Here is a tiny trained network, its code and every weight. The questions are about switching its units off for an input and a class, where a switched-off unit gives its printed mean instead of its output.

import numpy as np


def w(rows, s, z=0):
    codes = np.array(rows[::2]) - 128.0
    scale = np.full(codes.shape[1], s)
    scale[-1] = z or s
    return codes * scale


def f(y):
    return np.maximum(y, 0)


def log_softmax(a):
    a = a - a.max(-1, keepdims=True)
    return a - np.log(np.exp(a).sum(-1, keepdims=True))


def net(x, mask):
    res = np.array(x, float).reshape(1, 4) / 4 @ E
    y = f(res @ A[0][:, :-1].T + A[0][:, -1])
    res = res + np.where(mask, y, B[0][:, -1]) @ B[0][:, :-1]
    return log_softmax(res[-1] @ U[:, :-1].T + U[:, -1])


A, B = {}, {}
E = w([
[182,159,103,70,109,130,207,46,59,145],'x0',
[25,144,64,181,149,34,209,78,155,107],'x1',
[124,76,127,143,187,254,81,38,96,73],'x2',
[129,125,119,142,127,137,146,129,131,145],'x3',
],0.0084)
A[0] = w([
[79,78,110,147,254,226,84,27,92,59,60],'n1',
[147,140,47,79,130,173,228,64,95,119,58],'n2',
[64,128,82,175,89,109,200,103,128,158,88],'n3',
[86,54,147,211,176,155,59,200,239,93,78],'n4',
[134,166,121,69,101,114,215,56,91,164,16],'n5',
[36,103,117,205,169,112,95,192,186,126,134],'n6',
[71,114,63,212,186,96,200,62,109,32,3],'n7',
[44,118,99,157,126,31,162,68,148,68,132],'n8',
],0.0057,0.0022)
B[0] = w([
[63,217,169,205,88,36,162,255,173,179,255],'n1',
[72,150,53,106,192,131,131,100,77,129,207],'n2',
[190,102,165,145,108,102,95,157,115,65,201],'n3',
[86,135,98,78,190,150,138,32,62,117,218],'n4',
[61,141,97,66,180,116,106,105,102,181,200],'n5',
[74,148,98,65,191,132,112,90,108,142,211],'n6',
[178,67,177,128,78,171,108,132,109,47,223],'n7',
[199,83,164,131,70,159,102,141,100,93,237],'n8',
],0.0078,0.0073)
U = w([
[150,110,123,144,142,133,149,99,148,152,254],'0',
[86,135,69,40,228,133,132,38,72,155,8],'1',
[72,224,171,208,66,10,214,241,192,178,25],'2',
[253,3,240,133,40,233,63,115,83,72,21],'3',
],0.007,0.0072)

Each question gives the input, the list of numbers given to net, and the class t.
The units are the neurons (one row each of A and B). Each row of codes is followed by its name. A weight is (code - 128) times the scale printed after its matrix; where a second scale follows, it is the last column's (A, B and U).
mask holds one flag per neuron, in row order. A switched-off neuron (its flag False) gives its mean, the last column of its row in B, instead of its output. The means were averaged over made-up inputs and are rounded, as every weight is.
A unit's drop is (log p(t) with every unit on - log p(t) with that unit switched off) / (log p(t) with every unit on - log p(t) with every unit switched off).
The circuit of an input: a set's keep is (log p(t) with only the set's units on - log p(t) with every unit switched off) / (log p(t) with every unit on - log p(t) with every unit switched off). Starting from all 8 units, units are removed one at a time, each time the one whose removal leaves the highest keep (on an exact tie, the one counted first), for as long as the keep stays at least 0.8.
units of the circuit, in order: the units of the circuit, biggest drop first
unit that matters most: the unit with the biggest drop
k most important neurons: the k neurons with the biggest drops, biggest first
drop of u: that unit's drop, to one decimal
input [-5,7,6,1], class 3: unit that matters most -> n7
input [6,-6,-2,4], class 1: units of the circuit, in order -> [n8 n7]
input [6,-1,-5,5], class 1: 3 most important neurons -> [n1 n5 n2]
input [-7,2,-4,7], class 0: 3 most important neurons -> [n2 n5 n1]
input [-3,4,1,-1], class 3: units of the circuit, in order -> [n8 n7 n1]
input [0,5,-3,0], class 3: 2 most important neurons -> [n1 n8]
input [7,-6,-5,-2], class 1: units of the circuit, in order -> [n5 n8]
input [-6,-3,-7,8], class 0: 2 most important neurons -> [n1 n4]
input [-5,8,-6,-5], class 3: units of the circuit, in order -> [n8 n1 n7]
input [7,8,6,-6], class 3: 3 most important neurons -> [n7 n8 n3]
input [-8,1,4,4], class 1: 2 most important neurons -> [n4 n6]
input [-4,-7,-7,-8], class 0: units of the circuit, in order -> [n1 n8]
input [-1,5,2,-3], class 3: units of the circuit, in order -> [n7 n8]
input [-3,7,-5,0], class 3: units of the circuit, in order -> [n8 n1 n7]
input [-4,8,-4,-8], class 0: 2 most important neurons -> [n6 n4]
input [-7,-3,-3,-5], class 1: units of the circuit, in order -> [n4 n6]
input [-8,-3,8,8], class 0: units of the circuit, in order -> [n4 n1]
input [4,0,7,-5], class 2: most important neuron -> [n1]
input [-3,6,-2,3], class 3: 3 most important neurons -> [n8 n1 n7]
input [1,8,-6,-4], class 3: 2 most important neurons -> [n8 n1]
input [6,-3,8,4], class 2: most important neuron -> [n1]
input [-4,-2,-6,-6], class 0: 3 most important neurons -> [n1 n4 n6]
input [-2,5,-2,8], class 0: 2 most important neurons -> [n1 n6]
input [-4,-7,7,3], class 2: drop of n8 -> 0.1
input [-4,-1,6,-4], class 2: drop of n1 -> 1.0
